[[116 148]
 [125 122]
 [120 126]
 [140 127]
 [127 146]
 [145 120]
 [132 155]]
|
[[145 120]
 [125 122]
 [120 126]
 [140 127]
 [127 146]
 [116 148]
 [132 155]]

[[142 143 125 134 133 150 117 110]
 [139 123 116 117 114 116 122 124]
 [136 113 116 133 108 135 141 129]]
|
[[136 113 116 133 108 135 141 129]
 [139 123 116 117 114 116 122 124]
 [142 143 125 134 133 150 117 110]]

[[133 144  99 121 125 133 141 118 116 140]
 [146 127 133 128 118 115 141 119 134 140]]
|
[[146 127 133 128 118 115 141 119 134 140]
 [133 144  99 121 125 133 141 118 116 140]]

[[114 120 143 127 122]
 [136 135 116 130 126]
 [105 122 140 131 128]
 [113 137 116 136 137]]
|
[[114 120 143 127 122]
 [105 122 140 131 128]
 [136 135 116 130 126]
 [113 137 116 136 137]]

[[122 130 135 115 135 133]
 [121 110 134 151 112 127]
 [128 140 125 125 118 120]
 [136 138 120 118 128 119]]
|
[[121 110 134 151 112 127]
 [122 130 135 115 135 133]
 [136 138 120 118 128 119]
 [128 140 125 125 118 120]]

[[141 135]
 [134 108]
 [105 137]
 [100 132]
 [105 130]
 [133 122]
 [103 134]]
|
[[134 108]
 [133 122]
 [105 130]
 [100 132]
 [103 134]
 [141 135]
 [105 137]]

[[139 127 118 115 109 120]
 [122 131 115 138 129 107]
 [150 115 124 125 133 131]
 [142 133 131 110 143 125]
 [112 143 116 139 128 131]]
|
[[150 115 124 125 133 131]
 [139 127 118 115 109 120]
 [122 131 115 138 129 107]
 [142 133 131 110 143 125]
 [112 143 116 139 128 131]]

[[134 142 120 110 110 125 115 115]
 [113 128 100 113 132 125 118 145]
 [131 133 137 139 133 134 142 134]
 [108 129 127 118 123 130 132 139]
 [125 126 135 130 123 130 117 131]
 [132 115 130 142 153 123 127 129]
 [124 113 122 122 121 114 122 136]
 [124 132 114 125 110 133 123 128]]
|
[[124 113 122 122 121 114 122 136]
 [132 115 130 142 153 123 127 129]
 [125 126 135 130 123 130 117 131]
 [113 128 100 113 132 125 118 145]
 [108 129 127 118 123 130 132 139]
 [124 132 114 125 110 133 123 128]
 [131 133 137 139 133 134 142 134]
 [134 142 120 110 110 125 115 115]]

[[108 143 146 123 110]
 [143 134 137 117 110]
 [140 111 148 150 127]]
|
[[140 111 148 150 127]
 [143 134 137 117 110]
 [108 143 146 123 110]]
---
[[127 118 115 110 125 136 128 130]
 [112 143 126 138 130 141 131 120]
 [105 134 128 136 135 138 134 104]
 [119 100 118 119 110 126 126 111]
 [138 143 140 127 128 136 123 113]
 [121 140 153 133 144 122 140 132]
 [109 126 133 123 120 130 121 123]
 [135 124 143 141 136 129 118 123]
 [134 121 105 119 132 119 119 139]]
|
[[130 120 104 111 113 132 123 123 139]
 [128 131 134 126 123 140 121 118 119]
 [136 141 138 126 136 122 130 129 119]
 [125 130 135 110 128 144 120 136 132]
 [110 138 136 119 127 133 123 141 119]
 [115 126 128 118 140 153 133 143 105]
 [118 143 134 100 143 140 126 124 121]
 [127 112 105 119 138 121 109 135 134]]

[[132 129 145 140 123 133 113 156 152 141 147 132 126 123 106]
 [127 128 131 129 127 127 127 128 126 132 127 127 129 128 126]]
|
[[106 126]
 [123 128]
 [126 129]
 [132 127]
 [147 127]
 [141 132]
 [152 126]
 [156 128]
 [113 127]
 [133 127]
 [123 127]
 [140 129]
 [145 131]
 [129 128]
 [132 127]]

[[122 118 124 143 111 112 109 132 105]
 [124 137 132 116 139 122 101 140 119]]
|
[[105 119]
 [132 140]
 [109 101]
 [112 122]
 [111 139]
 [143 116]
 [124 132]
 [118 137]
 [122 124]]

[[129 127 128 126 127 127 108 112 125 127 127 124 128 128]
 [129 127 128 126 128 127 129 136 120 129 129 130 126 128]
 [128 127 128 133 127 128 103 132 132 129 128 142 127 129]
 [128 128 129 124 127 129 127 122 127 124 128 122 123 128]
 [127 128 128 128 127 128 123 112 138 144 127 125 126 128]]
|
[[128 128 129 128 128]
 [128 126 127 123 126]
 [124 130 142 122 125]
 [127 129 128 128 127]
 [127 129 129 124 144]
 [125 120 132 127 138]
 [112 136 132 122 112]
 [108 129 103 127 123]
 [127 127 128 129 128]
 [127 128 127 127 127]
 [126 126 133 124 128]
 [128 128 128 129 128]
 [127 127 127 128 128]
 [129 129 128 128 127]]

[[123 132 132 111 139 121 129 137 132 141 127 134 123]
 [134 137 134 115 128 134 129 133 135 140 120 129 134]
 [126 129 132 116 137 126 129 132 143 138 119 127 126]
 [135 135 132 115 137 128 129 131 133 151 124 120 135]
 [139 134 127 116 130 125 129 137 137 143 130 126 139]
 [140 127 135 120 144 136 129 139 130 147 125 126 140]]
|
[[123 134 126 135 139 140]
 [134 129 127 120 126 126]
 [127 120 119 124 130 125]
 [141 140 138 151 143 147]
 [132 135 143 133 137 130]
 [137 133 132 131 137 139]
 [129 129 129 129 129 129]
 [121 134 126 128 125 136]
 [139 128 137 137 130 144]
 [111 115 116 115 116 120]
 [132 134 132 132 127 135]
 [132 137 129 135 134 127]
 [123 134 126 135 139 140]]

[[103 106 125 119]
 [111 141 127 105]
 [120 113 107 131]
 [116 122 118 143]
 [112 120 138 120]
 [126 127 150 117]
 [146 108 152 135]
 [121 131 108 144]
 [152 116 156 135]
 [111 141 129 103]]
|
[[119 105 131 143 120 117 135 144 135 103]
 [125 127 107 118 138 150 152 108 156 129]
 [106 141 113 122 120 127 108 131 116 141]
 [103 111 120 116 112 126 146 121 152 111]]
